Each row is followed by its group and then its class within the group.
-16  -7  -9  -2  -1  0  -17  -10  -9  3  3  -11  7  3  -3  -7  17  10  0
(66) <100>
48  6  -8  -2  6  -10  8  2  -5  -3  1  -28  7  -2  9  -1  11  7  -2
(60) <98>
20  4  2  2  0  -4  -11  7  1  -2  4  10  5  -2  -2  4  5  5  0
(68) <95>
25  -7  3  -3  7  1  6  4  -4  0  -10  12  -2  -10  -14  3  -11  5  -5
(68) <90>
26  0  4  -6  1  -3  -5  6  -5  5  -1  13  0  1  2  0  -13  4  -7
(68) <90>
26  -7  14  -9  3  6  2  12  -11  6  -2  22  1  -4  3  1  -17  2  -1
(68) <95>
11  -5  5  -2  2  3  -2  -2  0  0  -2  -1  11  -4  5  -6  -5  10  -7
(66) <86>
-19  -2  -2  -9  0  1  15  -2  4  -3  -2  -23  1  5  9  -7  2  3  4
(62) <107>
-23  12  -1  -3  2  1  8  -11  2  -1  2  -4  -1  0  0  4  4  0  1
(62) <88>
-16  0  0  1  0  -5  -1  0  -2  1  -2  10  2  -5  -6  4  2  6  10
(66) <86>
25  0  6  2  7  -2  -1  -1  -5  0  47  18  6  -2  -11  1  -3  6  1
(68) <95>
-8  -7  10  -3  0  3  -2  -11  -8  4  0  17  1  0  -7  0  4  18  0
(60) <98>
-26  -6  -6  -4  -1  5  -1  3  8  1  5  3  0  9  12  -2  -4  4  3
(62) <88>
-8  -5  5  -10  2  0  3  -7  -10  6  0  22  3  -4  -13  8  2  4  2
(60) <93>
5  -7  2  -15  5  1  18  -3  -5  2  4  26  7  -6  -6  12  -12  7  0
(60) <98>
-26  2  4  0  -4  -6  1  -8  -7  -1  -2  4  2  3  -10  3  10  3  2
(60) <93>
2  -1  7  -10  0  2  2  2  9  3  -2  19  -1  -5  -5  2  -4  6  -2
(60) <93>
3  -4  12  -3  11  4  -1  3  -11  -1  -3  8  1  -10  2  1  -9  7  1
(68) <90>
23  -3  -7  -4  -1  6  2  16  0  1  -4  22  9  1  -1  -4  -20  4  1
(68) <90>
29  0  4  -3  -2  4  0  11  -7  3  -1  13  6  -9  -10  6  -2  5  0
(68) <95>
-42  -7  1  -17  -7  -5  20  -9  8  -1  -3  -7  -3  6  6  -15  -11  2  -1
(62) <88>
-19  0  -1  -9  -7  3  6  -1  5  2  -3  -4  2  7  1  4  -6  1  7
(62) <88>
-9  -5  -4  4  2  3  -15  2  -6  0  -5  1  3  -3  3  2  2  4  3
(66) <100>
-41  -1  6  -8  -13  8  5  -7  4  0  2  -6  -8  7  4  -1  2  3  1
(62) <88>
39  3  -6  13  1  -15  -10  2  10  -2  -5  -3  6  -9  4  -6  6  7  -3
(68) <90>
24  4  6  -5  2  0  10  15  -6  5  2  13  -4  3  -2  5  -18  2  2
(68) <95>
-24  -19  10  -15  -1  0  18  -12  -12  4  3  30  6  -3  -8  -3  0  7  0
(60) <98>
3  -10  5  -16  11  0  8  -3  -6  4  -4  24  7  -6  -8  1  -6  5  -2
(60) <98>
-45  -4  14  -20  -4  2  24  -10  -7  2  3  6  -2  8  4  -1  -17  -7  3
(62) <88>
42  -4  -9  4  2  -8  -2  -2  -4  -1  1  5  3  -9  -2  10  6  6  -2
(68) <95>
-35  -15  4  -9  -3  -2  -14  -12  -4  2  -3  14  7  -2  -7  -10  16  5  -3
(66) <100>
29  -1  15  1  0  6  -9  17  1  3  2  30  7  -1  -3  0  -19  2  -3
(68) <90>
-18  -7  8  0  -8  5  -19  1  -3  0  -3  6  4  5  1  -3  5  0  1
(66) <100>
-21  -4  2  -1  1  -4  -18  -3  -3  0  2  0  -3  -4  0  -3  15  2  0
(66) <100>
3  -2  4  -1  -4  -2  3  -5  -5  12  -2  17  8  -7  -9  0  11  6  -2
(60) <93>
-28  0  -4  -11  2  6  16  -2  -4  -2  7  4  5  4  6  -8  -7  3  -4
(62) <88>
11  -2  12  7  -6  4  -8  9  6  10  0  15  3  -7  -2  1  -13  3  3
(68) <90>
-16  -3  -2  -1  -4  1  7  -6  0  2  4  3  -1  7  -14  -1  8  -3  -2
(60) <93>
-30  -2  -4  -4  -5  0  0  -12  6  0  3  -4  2  6  3  -12  6  1  2
(62) <88>
-16  -9  6  -8  -1  4  10  -13  -3  5  0  0  3  0  -5  -5  1  -1  2
(60) <93>
-31  2  7  -18  -5  1  24  -11  7  -1  -26  -7  14  2  4  -7  -3  4  -4
(62) <88>
-4  0  -1  5  1  2  -14  -2  -7  -1  2  -6  0  2  -1  4  8  6  -4
(66) <86>
-9  -3  0  -2  -3  7  7  -5  -2  1  6  -17  0  -2  -4  -6  6  5  3
(66) <86>
-48  1  -5  -10  -6  4  22  -20  0  -1  -2  -26  0  4  -9  -11  6  0  -8
(62) <107>
-26  -1  6  -12  -3  -4  5  -9  7  -6  -5  -6  3  -3  7  -2  0  0  -6
(62) <88>
-20  -1  16  -4  -1  5  -12  -4  -1  0  -3  -7  6  1  -2  -6  6  5  1
(66) <86>
43  -2  -1  2  -2  -7  -13  7  -1  3  -3  13  10  -2  -3  2  -3  -1  -1
(68) <95>

Each row is followed by its group and then its class within the group.
1  -1  -4  -15  8  -6  2  -1  -21  -5  7  1  -8  8  11  11  2  -3  -4
<36> (24)
0  4  -9  -5  4  3  -2  5  15  -7  -5  -2  -7  2  10  2  -6  -4  4
<35> (17)
-5  9  -14  -13  -7  1  -2  -1  -11  -2  -1  -1  -5  -4  19  3  2  10  2
<36> (24)
3  -3  -5  -10  -1  -5  8  0  -17  6  -1  0  11  2  2  -16  0  6  -6
<36> (23)
-1  -7  -11  -12  6  5  -4  -1  -13  7  3  0  7  -3  5  -20  0  10  -3
<36> (24)
-2  4  -1  1  -1  3  -9  -5  15  -5  -4  -1  2  4  3  1  0  -7  7
<35> (20)
2  -5  -11  -4  1  -12  8  -8  -27  -9  7  -2  -6  21  3  10  2  5  -2
<36> (24)
1  3  -7  -6  5  -4  -7  -9  9  -9  -1  1  -4  8  4  -10  -8  7  6
<35> (20)
1  8  -8  -4  6  5  -3  2  10  -3  -5  -2  -10  4  -1  6  -2  -2  4
<35> (20)
-3  -12  0  9  -8  -6  -4  1  -27  -15  12  -3  10  20  4  -4  7  24  -4
<36> (24)
-1  4  -8  -13  1  1  -18  1  20  2  -8  1  8  -11  11  -8  -5  0  7
<35> (17)
1  -2  -15  -15  -2  0  -5  3  17  -6  -6  -2  11  -7  6  -26  -8  13  7
<35> (17)
-4  -2  -8  -11  -7  -10  -3  -5  -3  0  0  2  6  7  13  -15  -6  5  0
<36> (24)
-3  7  -16  -21  -1  -3  -17  -1  -4  -10  -1  -5  14  -17  19  0  -1  -4  0
<31> (11)
-4  5  -11  -24  -6  -6  -12  0  -5  -1  3  -6  22  -3  21  -3  -6  5  4
<31> (11)
0  1  -13  -15  4  5  -4  -1  31  -4  -4  -4  -5  -17  10  -17  -1  -4  2
<35> (20)
-6  -6  4  -9  -6  -6  5  -9  -9  9  6  2  25  2  3  -18  3  0  0
<31> (11)
-2  -2  -2  -11  -11  -6  -11  -5  -9  0  -4  2  20  -5  5  -2  -2  0  1
<31> (11)
-6  2  -3  -20  -22  -10  -3  6  -19  -14  15  -2  20  3  8  -23  2  22  -1
<31> (16)
-9  -8  -3  -8  -7  -1  11  1  -8  -3  6  17  14  1  6  0  -2  3  2
<31> (16)
3  -3  -5  -3  -12  3  9  1  -6  -2  2  0  3  3  4  -1  0  7  5
<36> (24)
2  0  -8  -2  -2  10  -12  2  11  -3  -3  0  5  7  2  -5  -4  2  9
<35> (20)
-2  -4  2  -10  1  4  3  0  -16  4  4  1  0  5  4  9  3  5  -2
<36> (23)
